[[105 130]
 [140 157]
 [123 146]
 [152 138]]
:
[[105 130]
 [140 157]
 [123 146]]

[[129 122]
 [132 155]
 [110 128]
 [122 116]]
:
[[129 122]
 [132 155]
 [110 128]]

[[124 120 157 145]
 [117 115 147 149]
 [125 120 156 145]
 [116 114 148 150]
 [122 118 155 147]]
:
[[124 120]
 [117 115]
 [125 120]]

[[119 142 156 141]
 [122 131 157 131]
 [126 125 128 128]]
:
[[119 142]
 [122 131]
 [126 125]]

[[117 151 129 128]
 [128 128 141 120]
 [133 143 128 142]
 [115 147 122 140]]
:
[[117 151]
 [128 128]
 [133 143]]

[[121 132 110 116 148]
 [129 121 139 131 121]
 [127 137 106 121 147]
 [121 119 143 124 125]]
:
[[121 132]
 [129 121]
 [127 137]]
---
[[127 126 130 139 133 135 127 130 126 121 133 129 133 138]
 [126 127 128 133 133 132 127 131 126 121 130 129 130 136]
 [122 131 155 135 148 133 140 139 115 139 131 130 153 136]
 [126 128 128 123 131 128 126 128 125 126 130 128 133 120]
 [128 125 128 137 133 135 124 125 132 120 138 125 130 144]
 [117 126 126 131 129 113 140 136 130 141 110 125 138 118]]
:
[[126 130 139 133 135 127 130 126 121 133 129 133 138 127]
 [127 128 133 133 132 127 131 126 121 130 129 130 136 126]
 [131 155 135 148 133 140 139 115 139 131 130 153 136 122]
 [128 128 123 131 128 126 128 125 126 130 128 133 120 126]
 [125 128 137 133 135 124 125 132 120 138 125 130 144 128]
 [126 126 131 129 113 140 136 130 141 110 125 138 118 117]]

[[118 122 115 143 142]
 [120 118 124 152 126]
 [119 119 122 152 129]
 [115 131 150 122 121]
 [120 151 131 119 119]
 [120 120 151 131 119]
 [128 152 123 121 116]]
:
[[122 115 143 142 118]
 [118 124 152 126 120]
 [119 122 152 129 119]
 [131 150 122 121 115]
 [151 131 119 119 120]
 [120 151 131 119 120]
 [152 123 121 116 128]]

[[134 117 106 117 134 129 134 114 134 133 106 115 120 131]
 [133 140 137 134 133 127 133 135 135 133 137 140 136 126]
 [127 119 114 122 127 128 127 119 126 122 114 118 121 128]]
:
[[117 106 117 134 129 134 114 134 133 106 115 120 131 134]
 [140 137 134 133 127 133 135 135 133 137 140 136 126 133]
 [119 114 122 127 128 127 119 126 122 114 118 121 128 127]]

[[128 126 127 128 127 127]
 [127 122 125 128 106 127]]
:
[[126 127 128 127 127 128]
 [122 125 128 106 127 127]]

[[153 131 132]
 [122 142 144]
 [111 142 144]
 [135 143 144]]
:
[[131 132 153]
 [142 144 122]
 [142 144 111]
 [143 144 135]]

[[127 128 127 129]
 [128 128 128 128]
 [103 128 129 128]
 [131 128 129 128]
 [128 127 127 128]
 [128 128 128 128]
 [131 129 129 127]
 [131 128 129 128]
 [105 128 129 128]]
:
[[128 127 129 127]
 [128 128 128 128]
 [128 129 128 103]
 [128 129 128 131]
 [127 127 128 128]
 [128 128 128 128]
 [129 129 127 131]
 [128 129 128 131]
 [128 129 128 105]]

[[116 132 130 123 125]
 [101 131 123 125 118]
 [117 132 132 115 119]
 [123 132 129 118 125]]
:
[[132 130 123 125 116]
 [131 123 125 118 101]
 [132 132 115 119 117]
 [132 129 118 125 123]]
---
[[138 129 124 130 127]
 [127 128 130 127 133]
 [124 128 136 125 117]
 [144 127 119 130 127]
 [129 132 129 134 114]
 [126 126 125 127 134]
 [117 128 123 129 127]
 [111 125 120 127 117]
 [131 126 125 127 127]
 [137 125 116 124 130]
 [139 127 115 127 118]
 [149 131 133 127 132]]
:
[[138 129 124 130 127]
 [124 128 136 125 117]
 [129 132 129 134 114]
 [117 128 123 129 127]
 [131 126 125 127 127]
 [139 127 115 127 118]]

[[114 138 128 142 131]
 [105 125 129 125 123]
 [103 131 128 135 124]
 [112 137 128 133 133]
 [119 136 129 131 134]
 [128 134 130 124 134]
 [111 129 131 114 128]
 [114 131 130 115 130]]
:
[[114 138 128 142 131]
 [103 131 128 135 124]
 [119 136 129 131 134]
 [111 129 131 114 128]]

[[130 146 144 123]
 [130 155 152 123]
 [117 100  99 136]]
:
[[130 146 144 123]
 [117 100  99 136]]

[[132 136 117 115 127 115 137 126]
 [130 126 125 127 126 125 127 132]
 [148 129 136 146 134 117 115 129]
 [139 128 139 128 132 117 120 151]
 [130 147 142 126 118 140 120 140]
 [129 131 125 134 138 124 136 129]
 [126 125 131 122 116 132 119 127]
 [114 139 130 115 142 125 134 123]
 [125 127 130 144 132 127 129 127]
 [128 112 136 153 140 130 135 131]
 [149 140 136 118 153 100 127 110]]
:
[[132 136 117 115 127 115 137 126]
 [148 129 136 146 134 117 115 129]
 [130 147 142 126 118 140 120 140]
 [126 125 131 122 116 132 119 127]
 [125 127 130 144 132 127 129 127]
 [149 140 136 118 153 100 127 110]]

[[119 125 134]
 [135 132 127]
 [155 123 130]
 [155 128 130]
 [104 131 128]
 [106 130 133]
 [108 124 125]
 [106 126 131]
 [132 130 123]
 [141 129 128]
 [120 126 123]]
:
[[119 125 134]
 [155 123 130]
 [104 131 128]
 [108 124 125]
 [132 130 123]
 [120 126 123]]

[[131 138 122 115 122 134 140 123 132 133 134 116]
 [154 139 130 128 123 127 121 129 146 133 112 129]
 [122 128 131 134 129 126 125 131 125 126 126 137]
 [136 128 131 116 125 123 126 125 118 134 126 124]
 [123 126 127 122 152 124 116 124 119 125 132 148]
 [149 118 125 117 131 125 121 124 127 131 126 113]
 [118 107 135 144 110 123 132 136 114 125 126 113]
 [130 120 132 132 105 127 137 132 122 131 125 106]]
:
[[131 138 122 115 122 134 140 123 132 133 134 116]
 [122 128 131 134 129 126 125 131 125 126 126 137]
 [123 126 127 122 152 124 116 124 119 125 132 148]
 [118 107 135 144 110 123 132 136 114 125 126 113]]

[[146 136 133 117 145]
 [117 135 129 150 122]
 [118 135 131 134 113]
 [124 136 131 148 130]
 [132 132 123 107 124]
 [142 136 132 106 134]
 [120 131 119 113 113]]
:
[[146 136 133 117 145]
 [118 135 131 134 113]
 [132 132 123 107 124]
 [120 131 119 113 113]]

[[120 124 113 103 133]
 [126 149 128 101 120]
 [132 104 119 140 147]
 [119 103 113 131 136]
 [136 139 139 147 124]]
:
[[120 124 113 103 133]
 [132 104 119 140 147]
 [136 139 139 147 124]]

[[138 134 151]
 [119 125 107]
 [148 114 116]]
:
[[138 134 151]
 [148 114 116]]
---
[[145 133 151 120 144]
 [124 119 140 132 132]
 [125 127 108 109 122]
 [129 134 126 140 124]
 [143 146 134 139 147]]
:
[[124 119 140]
 [125 127 108]]

[[114 114 125 134]
 [153 119 130 138]
 [135 124 147 118]
 [121 128 132 129]
 [135 117 110 148]]
:
[[153 119 130]
 [135 124 147]]

[[124 123 141 115]
 [138 123 113 127]
 [119 101 135 110]]
:
[[138 123 113]
 [119 101 135]]

[[131 133 136]
 [105 124 130]
 [130 154 113]]
:
[[105 124 130]
 [130 154 113]]

[[127 117 117 112 125]
 [143 106 107 117 107]
 [123 118 117 113 128]
 [120 119 118 113 131]
 [118 119 118 114 132]]
:
[[143 106 107]
 [123 118 117]]

[[103 137 144 131]
 [133 122 127 128]
 [117 116 147 118]
 [104 137 140 133]]
:
[[133 122 127]
 [117 116 147]]

[[148 118 134]
 [132 132 128]
 [105 119 117]
 [144 129 128]
 [147 136 130]]
:
[[132 132 128]
 [105 119 117]]

[[137 125 109 140]
 [120 131 136 151]
 [151 142 145 123]
 [126 110 148 137]
 [118 129 133 124]]
:
[[120 131 136]
 [151 142 145]]

[[138 144 144]
 [120 107 111]
 [153 115 137]
 [128 107 117]]
:
[[120 107 111]
 [153 115 137]]
